Below are the code and all the weights of a small trained network. Each question names an input and a class and asks about switching units off, where a switched-off unit gives its printed mean instead of its output.

import numpy as np


def w(rows, s, z=0):
    codes = np.array(rows[::2]) - 128.0
    scale = np.full(codes.shape[1], s)
    scale[-1] = z or s
    return codes * scale


def f(y):
    return y / 2 * (1 + np.tanh(0.7978845608 * (y + 0.044715 * y**3)))


def log_softmax(a):
    a = a - a.max(-1, keepdims=True)
    return a - np.log(np.exp(a).sum(-1, keepdims=True))


def net(x, mask):
    res = np.array(x, float).reshape(1, 6) / 4 @ E
    y = f(res @ A[0][:, :-1].T + A[0][:, -1])
    res = res + np.where(mask, y, B[0][:, -1]) @ B[0][:, :-1]
    return log_softmax(res[-1] @ U[:, :-1].T + U[:, -1])


A, B = {}, {}
E = w([
[127,133,130,134,125],'x0',
[191,101,103,254,202],'x1',
[184,205,60,105,82],'x2',
[182,158,161,60,201],'x3',
[129,129,130,128,129],'x4',
[54,188,85,133,170],'x5',
],0.0084)
A[0] = w([
[196,175,173,104,222,81],'N0',
[123,87,134,124,152,41],'N1',
[193,72,161,129,92,82],'N2',
[102,123,193,142,146,126],'N3',
[111,108,174,147,143,7],'N4',
[113,74,129,70,187,70],'N5',
[178,178,72,128,62,82],'N6',
[90,98,177,134,153,77],'N7',
[121,110,116,57,128,95],'N8',
[63,77,237,120,132,121],'N9',
[93,103,110,198,77,114],'N10',
[79,102,143,117,153,46],'N11',
[181,74,147,172,143,168],'N12',
[106,87,62,140,106,2],'N13',
[168,137,127,147,94,88],'N14',
[87,75,53,141,86,25],'N15',
[63,169,59,129,198,77],'N16',
[155,216,85,114,75,118],'N17',
[181,178,84,124,85,51],'N18',
[176,111,77,168,184,82],'N19',
[105,85,107,72,128,43],'N20',
[31,167,112,131,175,73],'N21',
[156,168,73,118,104,91],'N22',
[95,71,85,82,100,101],'N23',
[64,102,131,87,72,68],'N24',
[51,84,78,221,42,88],'N25',
[123,166,193,75,109,79],'N26',
[89,85,157,137,148,101],'N27',
[129,169,125,83,238,75],'N28',
[108,125,137,74,86,88],'N29',
[176,90,63,189,127,67],'N30',
[21,188,161,175,138,131],'N31',
[198,71,188,94,42,113],'N32',
[78,70,172,143,158,120],'N33',
[211,50,216,121,81,107],'N34',
[149,138,180,112,151,218],'N35',
[172,126,122,184,254,117],'N36',
[146,120,80,159,143,103],'N37',
[102,137,174,64,87,57],'N38',
[65,60,157,134,154,67],'N39',
[159,126,42,108,112,54],'N40',
[186,166,68,126,71,70],'N41',
[188,53,133,119,86,77],'N42',
],0.0097,0.0061)
B[0] = w([
[163,76,187,53,62,206],'N0',
[167,117,229,136,136,114],'N1',
[54,36,69,130,193,161],'N2',
[172,181,123,157,149,153],'N3',
[187,99,222,145,136,115],'N4',
[196,136,193,171,99,144],'N5',
[178,168,168,199,207,175],'N6',
[186,147,156,196,201,142],'N7',
[90,125,168,128,70,157],'N8',
[189,197,115,197,174,204],'N9',
[154,160,169,43,88,178],'N10',
[135,101,133,164,164,126],'N11',
[103,159,137,123,62,215],'N12',
[159,65,203,104,146,117],'N13',
[133,123,104,128,143,129],'N14',
[191,12,155,42,120,136],'N15',
[36,25,57,110,185,192],'N16',
[174,134,123,171,185,205],'N17',
[167,187,168,197,228,153],'N18',
[52,160,211,165,77,187],'N19',
[105,81,230,135,90,124],'N20',
[74,82,46,94,171,186],'N21',
[154,129,128,179,214,156],'N22',
[138,144,189,177,92,146],'N23',
[110,118,173,185,76,170],'N24',
[217,77,152,2,37,218],'N25',
[87,167,239,131,71,172],'N26',
[197,187,174,214,161,148],'N27',
[151,13,87,43,152,197],'N28',
[115,199,205,217,93,165],'N29',
[97,108,134,143,87,181],'N30',
[122,58,43,119,124,204],'N31',
[70,80,15,88,165,202],'N32',
[194,220,108,196,172,179],'N33',
[68,79,35,81,185,209],'N34',
[186,192,84,85,89,212],'N35',
[86,160,165,145,43,253],'N36',
[106,179,232,187,103,151],'N37',
[68,129,131,131,99,175],'N38',
[205,192,169,237,201,158],'N39',
[162,89,210,183,181,134],'N40',
[161,176,173,215,182,166],'N41',
[47,69,90,115,165,159],'N42',
],0.0078,0.0063)
U = w([
[219,179,98,184,241,91],'0',
[147,168,54,112,123,251],'1',
[214,78,149,28,128,155],'2',
[7,165,156,174,86,59],'3',
[50,67,1,138,222,48],'4',
],0.0073,0.011)

Each question gives the input, the list of numbers given to net, and the class t.
The units are the neurons (one row each of A and B). Each row of codes is followed by its name. A weight is (code - 128) times the scale printed after its matrix; where a second scale follows, it is the last column's (A, B and U).
mask holds one flag per neuron, in row order. A switched-off neuron (its flag False) gives its mean, the last column of its row in B, instead of its output. The means were averaged over made-up inputs and are rounded, as every weight is.
A unit's drop is (log p(t) with every unit on - log p(t) with that unit switched off) / (log p(t) with every unit on - log p(t) with every unit switched off).
The circuit of an input: a set's keep is (log p(t) with only the set's units on - log p(t) with every unit switched off) / (log p(t) with every unit on - log p(t) with every unit switched off). Starting from the 12 units with the biggest drops (on a tie, the unit counted first), units are removed one at a time, each time the one whose removal leaves the highest keep (on an exact tie, the one counted first), for as long as the keep stays at least 0.8.
units of the circuit, in order: the units of the circuit, biggest drop first
unit that matters most: the unit with the biggest drop
top k neurons: the k neurons with the biggest drops, biggest first
drop when u is switched off: that unit's drop, to one decimal
input [0,5,-2,6,2,-8], class 4: top 2 neurons -> N34; N2
input [-6,6,1,-1,-2,-7], class 4: units of the circuit, in order -> N34; N2
input [-4,7,2,-6,4,7], class 3: units of the circuit, in order -> N19; N37
input [5,7,4,-7,1,-2], class 2: units of the circuit, in order -> N25
input [-1,8,-2,7,-5,-7], class 3: units of the circuit, in order -> N36; N19
input [2,-7,7,-2,-7,-5], class 0: top 2 neurons -> N6; N17
input [0,1,0,4,7,6], class 4: top 2 neurons -> N16; N25
input [6,0,6,-8,3,4], class 2: units of the circuit, in order -> N25; N15
input [-1,-1,3,8,-4,1], class 2: top 2 neurons -> N0; N28
input [2,-6,2,-4,-4,-3], class 3: units of the circuit, in order -> N29; N24
input [6,8,-4,-6,5,-3], class 3: top 2 neurons -> N19; N36
input [6,3,7,8,-7,4], class 2: top 4 neurons -> N0; N28; N9; N33
input [2,1,-6,-6,-8,5], class 0: top 2 neurons -> N39; N33
input [-4,-4,-8,8,-2,5], class 0: unit that matters most -> N9
input [-5,8,-1,7,0,7], class 3: top 4 neurons -> N36; N19; N25; N37
input [1,0,-6,-1,7,-7], class 4: top 3 neurons -> N34; N32; N2
input [0,2,4,8,-6,8], class 2: top 2 neurons -> N0; N28
input [7,8,-4,5,7,-4], class 3: drop when N19 is switched off -> 0.2
input [-3,-2,6,2,3,-4], class 0: drop when N41 is switched off -> 0.1
input [2,-7,-5,3,-6,4], class 3: drop when N29 is switched off -> 0.2
